Below is a small trained network, with its code and all its weights. Each question gives an input and a target symbol and asks what happens when units are switched off, that is, made to give their printed mean instead of their output.

import numpy as np


def w(rows, s, z=0):
    codes = np.array(rows[::2]) - 128.0
    scale = np.full(codes.shape[1], s)
    scale[-1] = z or s
    return codes * scale


def f(y):
    return y / 2 * (1 + np.tanh(0.7978845608 * (y + 0.044715 * y**3)))


def softmax(a):
    e = np.exp(a - a.max(-1, keepdims=True))
    return e / e.sum(-1, keepdims=True)


def log_softmax(a):
    a = a - a.max(-1, keepdims=True)
    return a - np.log(np.exp(a).sum(-1, keepdims=True))


def net(x, mask):
    ids = ['βδζηθτ'.index(c) for c in x.split()]
    T = len(ids)
    res = E[ids] + P[:T]
    u = 0
    for l in range(2):
        r = res
        for j in range(3):
            rows = slice(2 * j, 2 * j + 2)
            q, k, v = (r @ M[l][rows].T for M in (Q, K, V))
            z = softmax(np.where(np.tri(T) > 0, q @ k.T / 2**0.5, -1e9)) @ v
            o = O[l][rows]
            res = res + np.where(mask[u + j], z, o[:, -1]) @ o[:, :-1]
        u += 3
        y = f(res @ A[l][:, :-1].T + A[l][:, -1])
        res = res + np.where(mask[u : u + 16], y, B[l][:, -1]) @ B[l][:, :-1]
        u += 16
    return log_softmax(res[-1] @ U[:, :-1].T + U[:, -1])


Q, K, V, O, A, B = {}, {}, {}, {}, {}, {}
E = w([
[165,180,62,118,101,182],'β',
[50,133,97,43,152,154],'δ',
[122,202,58,103,160,170],'ζ',
[59,180,103,16,190,117],'η',
[123,108,115,88,140,210],'θ',
[205,137,247,127,184,193],'τ',
],0.015)
P = w([
[162,12,110,177,196,75],'0',
[140,41,115,178,196,105],'1',
[127,70,124,165,188,120],'2',
[109,93,130,154,172,129],'3',
[110,116,137,144,159,139],'4',
[108,135,143,139,148,146],'5',
[106,152,148,134,139,156],'6',
[102,167,154,126,129,162],'7',
[100,181,160,122,120,169],'8',
[95,192,166,116,111,174],'9',
[96,204,170,113,104,181],'10',
[92,214,174,106,95,188],'11',
[85,223,177,103,90,194],'12',
[84,230,181,106,80,204],'13',
],0.011)
Q[0] = w([
[84,18,199,73,99,112],'L0H1',
[226,138,119,239,52,100],'L0H1',
[179,159,147,19,181,110],'L0H2',
[189,163,104,66,146,135],'L0H2',
[138,52,123,220,144,24],'L0H3',
[148,98,169,150,72,3],'L0H3',
],0.011)
K[0] = w([
[152,13,122,180,214,152],'L0H1',
[123,77,32,106,10,98],'L0H1',
[80,165,137,135,86,175],'L0H2',
[64,171,133,58,63,206],'L0H2',
[158,76,118,163,158,57],'L0H3',
[125,62,55,163,166,83],'L0H3',
],0.012)
V[0] = w([
[162,134,159,167,119,102],'L0H1',
[143,111,87,107,120,152],'L0H1',
[153,142,153,111,150,158],'L0H2',
[89,179,174,116,106,147],'L0H2',
[129,149,10,127,114,153],'L0H3',
[156,118,121,202,45,147],'L0H3',
],0.013)
O[0] = w([
[142,121,82,102,131,183,73],'L0H1',
[26,60,170,162,165,121,142],'L0H1',
[148,156,188,119,123,149,176],'L0H2',
[38,151,147,168,93,130,164],'L0H2',
[57,62,124,116,152,177,181],'L0H3',
[102,144,99,1,149,127,2],'L0H3',
],0.0086,0.0087)
A[0] = w([
[117,120,169,130,151,86,175],'L0N1',
[154,117,124,180,77,147,164],'L0N2',
[82,88,159,88,153,103,135],'L0N3',
[101,96,182,117,153,143,158],'L0N4',
[107,94,65,140,53,104,91],'L0N5',
[135,120,112,105,113,142,139],'L0N6',
[140,136,135,160,112,117,101],'L0N7',
[149,102,100,90,109,61,54],'L0N8',
[111,150,96,71,156,106,145],'L0N9',
[174,123,93,103,89,87,56],'L0N10',
[108,132,106,153,166,134,122],'L0N11',
[118,104,149,160,96,166,126],'L0N12',
[93,143,106,118,159,125,108],'L0N13',
[141,110,139,149,134,140,156],'L0N14',
[136,127,125,124,123,175,137],'L0N15',
[131,134,28,116,79,7,8],'L0N16',
],0.019,0.017)
B[0] = w([
[139,98,112,122,149,166,189],'L0N1',
[86,117,127,148,153,115,197],'L0N2',
[153,92,157,70,149,166,161],'L0N3',
[136,136,110,141,144,140,251],'L0N4',
[208,160,182,159,129,216,122],'L0N5',
[127,158,122,150,155,133,126],'L0N6',
[123,136,120,125,147,86,131],'L0N7',
[101,161,147,100,138,131,127],'L0N8',
[141,115,130,164,109,155,125],'L0N9',
[108,92,79,193,101,214,128],'L0N10',
[127,134,131,94,95,108,191],'L0N11',
[118,104,137,128,159,115,216],'L0N12',
[150,162,103,141,132,112,154],'L0N13',
[122,110,136,156,133,137,190],'L0N14',
[141,151,131,145,142,111,187],'L0N15',
[5,154,141,95,94,237,128],'L0N16',
],0.02,0.012)
Q[1] = w([
[81,184,106,104,203,175],'L1H1',
[200,96,196,145,107,67],'L1H1',
[184,128,133,116,132,116],'L1H2',
[77,160,130,100,191,163],'L1H2',
[74,161,132,194,223,218],'L1H3',
[163,6,142,53,30,110],'L1H3',
],0.012)
K[1] = w([
[79,214,162,145,160,164],'L1H1',
[182,97,103,143,98,54],'L1H1',
[197,111,70,117,103,82],'L1H2',
[25,188,169,75,111,174],'L1H2',
[151,202,254,132,133,107],'L1H3',
[67,64,38,89,99,122],'L1H3',
],0.012)
V[1] = w([
[142,113,211,148,168,113],'L1H1',
[199,118,158,150,161,157],'L1H1',
[99,150,52,148,147,71],'L1H2',
[130,7,168,149,105,214],'L1H2',
[131,115,68,140,120,118],'L1H3',
[158,85,79,154,152,149],'L1H3',
],0.011)
O[1] = w([
[206,209,153,67,124,22,212],'L1H1',
[68,222,73,62,229,19,193],'L1H1',
[185,169,119,55,165,135,145],'L1H2',
[166,208,101,180,70,103,220],'L1H2',
[108,144,254,153,187,171,97],'L1H3',
[44,112,207,112,109,221,250],'L1H3',
],0.0074,0.015)
A[1] = w([
[89,80,115,157,129,75,133],'L1N1',
[191,89,8,107,46,180,6],'L1N2',
[132,189,133,144,123,94,149],'L1N3',
[112,71,90,168,173,127,141],'L1N4',
[149,189,149,86,178,125,144],'L1N5',
[134,150,153,193,152,100,157],'L1N6',
[134,163,117,167,74,82,116],'L1N7',
[159,151,85,141,97,165,102],'L1N8',
[150,76,95,213,140,167,121],'L1N9',
[132,128,126,184,74,158,162],'L1N10',
[100,151,109,141,143,131,154],'L1N11',
[121,118,99,171,120,88,122],'L1N12',
[92,56,129,157,59,143,136],'L1N13',
[142,72,126,111,149,175,89],'L1N14',
[225,153,89,80,131,203,127],'L1N15',
[151,164,95,59,124,100,77],'L1N16',
],0.016,0.022)
B[1] = w([
[144,179,94,153,158,113,130],'L1N1',
[155,129,128,125,73,210,128],'L1N2',
[131,125,113,113,141,105,208],'L1N3',
[88,122,89,153,139,153,154],'L1N4',
[138,118,127,137,93,136,253],'L1N5',
[110,123,117,115,117,140,214],'L1N6',
[146,105,139,112,150,121,145],'L1N7',
[52,200,1,165,97,190,124],'L1N8',
[119,139,110,64,85,167,131],'L1N9',
[161,127,207,164,152,79,135],'L1N10',
[143,116,144,124,137,121,213],'L1N11',
[115,122,102,159,117,182,135],'L1N12',
[158,166,142,110,131,88,133],'L1N13',
[54,195,70,152,134,96,130],'L1N14',
[164,174,117,154,191,124,129],'L1N15',
[111,137,154,174,99,170,143],'L1N16',
],0.022,0.024)
U = w([
[121,141,127,138,85,131,48],'β',
[187,187,121,90,165,158,128],'δ',
[50,180,92,119,140,97,17],'ζ',
[118,82,181,145,169,64,101],'η',
[106,14,141,85,119,184,169],'θ',
[130,166,105,2,112,82,254],'τ',
],0.0081,0.0041)

Each question gives the input, a string of symbols that net reads in full, and the target symbol t.
The units are the heads (2 rows each of Q, K, V and O) and the neurons (one row each of A and B). Each row of codes is followed by its name. A weight is (code - 128) times the scale printed after its matrix; where a second scale follows, it is the last column's (O, A, B and U).
mask holds one flag per unit, layer by layer, with each layer's heads first. A switched-off unit (its flag False) gives its mean, the last column of its rows in O or B, instead of its output. The means were averaged over made-up inputs and are rounded, as every weight is.
A unit's drop is (log p(t) with every unit on - log p(t) with that unit switched off) / (log p(t) with every unit on - log p(t) with every unit switched off).
The circuit of an input: a set's keep is (log p(t) with only the set's units on - log p(t) with every unit switched off) / (log p(t) with every unit on - log p(t) with every unit switched off). Starting from the 12 units with the biggest drops (on a tie, the unit counted first), units are removed one at a time, each time the one whose removal leaves the highest keep (on an exact tie, the one counted first), for as long as the keep stays at least 0.8.
units of the circuit, in order: the units of the circuit, biggest drop first
unit that matters most: the unit with the biggest drop
k most important neurons: the k neurons with the biggest drops, biggest first
top k neurons in layer l: the k neurons of layer l with the biggest drops, biggest first
which heads matter: for each layer, one digit per head in row order, 1 if its drop is at least 0.15 and else 0, layers parted by /
input θ τ η η τ η ζ η ζ ζ ζ τ, target τ: unit that matters most => L0H1
input θ δ θ, target η: which heads matter => 100 / 111
input β θ ζ τ ζ ζ β β η θ ζ τ η, target β: units of the circuit, in order => (L1N16, L1H3)
input θ ζ τ ζ η τ η, target β: units of the circuit, in order => (L1N16, L0N2, L1H1)
input β β η ζ β, target θ: which heads matter => 001 / 100
input θ τ ζ ζ η η δ, target η: which heads matter => 001 / 101
input θ τ θ τ ζ, target β: 2 most important neurons => (L1N16, L1N5)
input ζ η β β θ, target δ: units of the circuit, in order => (L0H3, L0N3, L1N15, L0N2)
input η ζ ζ β β ζ, target δ: 3 most important neurons => (L1N15, L0N2, L0N13)
input ζ δ ζ η β β ζ ζ η β η, target δ: 2 most important neurons => (L0N1, L0N2)
input τ θ δ τ η η η η β β θ, target δ: which heads matter => 101 / 010
input ζ ζ η ζ ζ θ θ, target τ: 4 most important neurons => (L0N11, L0N3, L0N13, L1N16)
input η β β, target δ: which heads matter => 011 / 010
input η τ δ δ ζ θ ζ θ ζ ζ β, target ζ: 3 most important neurons => (L1N14, L0N14, L0N13)
input ζ τ β τ ζ ζ τ η η τ η τ τ, target β: units of the circuit, in order => (L1N16, L0H3, L1N5, L1H1)
input η θ τ δ θ β η η ζ η ζ τ ζ η, target θ: unit that matters most => L0H3
input ζ ζ β β, target δ: which heads matter => 011 / 000
input ζ ζ θ ζ, target τ: top 4 neurons in layer 0 => (L0N11, L0N2, L0N3, L0N4)
input τ η δ, target τ: top 3 neurons in layer 1 => (L1N16, L1N4, L1N12)
input ζ τ ζ η ζ η δ τ ζ, target β: units of the circuit, in order => (L1N16, L1N5, L0N11, L1H1)
input θ τ θ τ θ τ η δ β, target η: unit that matters most => L0H3
input θ θ η δ, target ζ: which heads matter => 001 / 100
input ζ η β δ η, target η: units of the circuit, in order => (L0H3, L1H2, L0N3, L1N10)
input η τ ζ ζ η ζ δ η ζ ζ β, target η: 2 most important neurons => (L1N10, L0N1)
input ζ θ τ τ, target β: units of the circuit, in order => (L1N16, L1N5, L1H1, L0H3)
